Below are the code and all the weights of a small trained network. Each question names an input and a class and asks about switching units off, where a switched-off unit gives its printed mean instead of its output.

import numpy as np


def w(rows, s, z=0):
    codes = np.array(rows[::2]) - 128.0
    scale = np.full(codes.shape[1], s)
    scale[-1] = z or s
    return codes * scale


def norm(h):
    return h / np.sqrt((h * h).mean(-1, keepdims=True) + 1e-5)


def f(y):
    return np.maximum(y, 0)


def log_softmax(a):
    a = a - a.max(-1, keepdims=True)
    return a - np.log(np.exp(a).sum(-1, keepdims=True))


def net(x, mask):
    res = np.array(x, float).reshape(1, 4) / 4 @ E
    u = 0
    for l in range(2):
        y = f(norm(res) @ A[l][:, :-1].T + A[l][:, -1])
        res = res + np.where(mask[u : u + 3], y, B[l][:, -1]) @ B[l][:, :-1]
        u += 3
    return log_softmax(norm(res)[-1] @ U[:, :-1].T + U[:, -1])


A, B = {}, {}
E = w([
[68,71,118,175,159,151,164,108,72,140],'x0',
[101,176,51,11,100,85,124,116,147,181],'x1',
[191,95,90,60,128,205,127,138,157,179],'x2',
[120,69,73,43,145,111,118,101,97,184],'x3',
],0.012)
A[0] = w([
[99,250,150,126,98,69,113,141,174,107,5],'L0N0',
[172,53,142,103,162,77,79,99,84,91,74],'L0N1',
[58,95,105,174,130,192,166,113,94,144,113],'L0N2',
],0.019,0.0026)
B[0] = w([
[106,183,186,173,172,93,105,165,187,222,248],'L0N0',
[45,153,191,153,130,153,141,174,140,183,190],'L0N1',
[150,176,127,67,248,150,241,205,100,192,228],'L0N2',
],0.012,0.014)
A[1] = w([
[130,254,126,176,35,86,126,144,191,71,199],'L1N0',
[210,113,184,205,182,194,167,178,115,83,216],'L1N1',
[83,66,85,44,114,187,119,96,86,129,3],'L1N2',
],0.018,0.0018)
B[1] = w([
[80,142,167,144,107,151,130,226,138,249,211],'L1N0',
[171,25,52,139,76,167,94,71,111,81,253],'L1N1',
[183,184,150,179,73,95,30,117,189,94,175],'L1N2',
],0.011,0.016)
U = w([
[185,78,90,177,88,189,102,103,130,83,179],'0',
[59,121,113,108,173,135,251,131,53,105,206],'1',
[94,200,160,156,84,129,101,197,198,224,153],'2',
[159,213,104,63,29,66,43,58,189,59,6],'3',
],0.011,0.0023)

Each question gives the input, the list of numbers given to net, and the class t.
The units are the neurons (one row each of A and B). Each row of codes is followed by its name. A weight is (code - 128) times the scale printed after its matrix; where a second scale follows, it is the last column's (A, B and U).
mask holds one flag per neuron, layer by layer. A switched-off neuron (its flag False) gives its mean, the last column of its row in B, instead of its output. The means were averaged over made-up inputs and are rounded, as every weight is.
A unit's drop is (log p(t) with every unit on - log p(t) with that unit switched off) / (log p(t) with every unit on - log p(t) with every unit switched off).
The circuit of an input: a set's keep is (log p(t) with only the set's units on - log p(t) with every unit switched off) / (log p(t) with every unit on - log p(t) with every unit switched off). Starting from all 6 units, units are removed one at a time, each time the one whose removal leaves the highest keep (on an exact tie, the one counted first), for as long as the keep stays at least 0.8.
units of the circuit, in order: the units of the circuit, biggest drop first
most important unit: the unit with the biggest drop
k most important neurons: the k neurons with the biggest drops, biggest first
drop when u is switched off: that unit's drop, to one decimal
input [1,3,7,5], class 3: units of the circuit, in order => [L0N0, L1N2, L0N2]
input [0,-7,-4,-6], class 0: units of the circuit, in order => [L1N1]
input [2,6,1,8], class 3: 4 most important neurons => [L0N0, L1N2, L0N2, L1N0]
input [-1,-5,7,6], class 0: 2 most important neurons => [L0N0, L1N0]
input [5,8,1,2], class 3: units of the circuit, in order => [L0N0, L1N2, L1N0]
input [-5,1,6,7], class 3: 2 most important neurons => [L0N0, L0N2]
input [2,-2,6,4], class 0: 2 most important neurons => [L0N0, L1N0]
input [-3,1,8,5], class 3: units of the circuit, in order => [L0N0, L0N2, L1N2]
input [-3,-8,-2,-8], class 0: 2 most important neurons => [L1N1, L0N1]
input [8,-6,8,6], class 1: 2 most important neurons => [L0N2, L0N1]
input [3,6,-2,6], class 3: 4 most important neurons => [L0N0, L1N2, L1N0, L0N2]
input [6,3,-2,6], class 1: 2 most important neurons => [L0N2, L1N0]
input [6,-1,4,6], class 1: 3 most important neurons => [L0N2, L1N0, L0N0]
input [8,8,-8,3], class 1: most important unit => L1N0
input [-6,-8,-1,3], class 0: 2 most important neurons => [L0N0, L1N1]
input [7,-3,-7,-2], class 1: drop when L0N2 is switched off => 1.0
input [0,-6,7,-1], class 0: drop when L0N0 is switched off => 0.0
input [-2,6,1,3], class 3: drop when L0N1 is switched off => 0.4
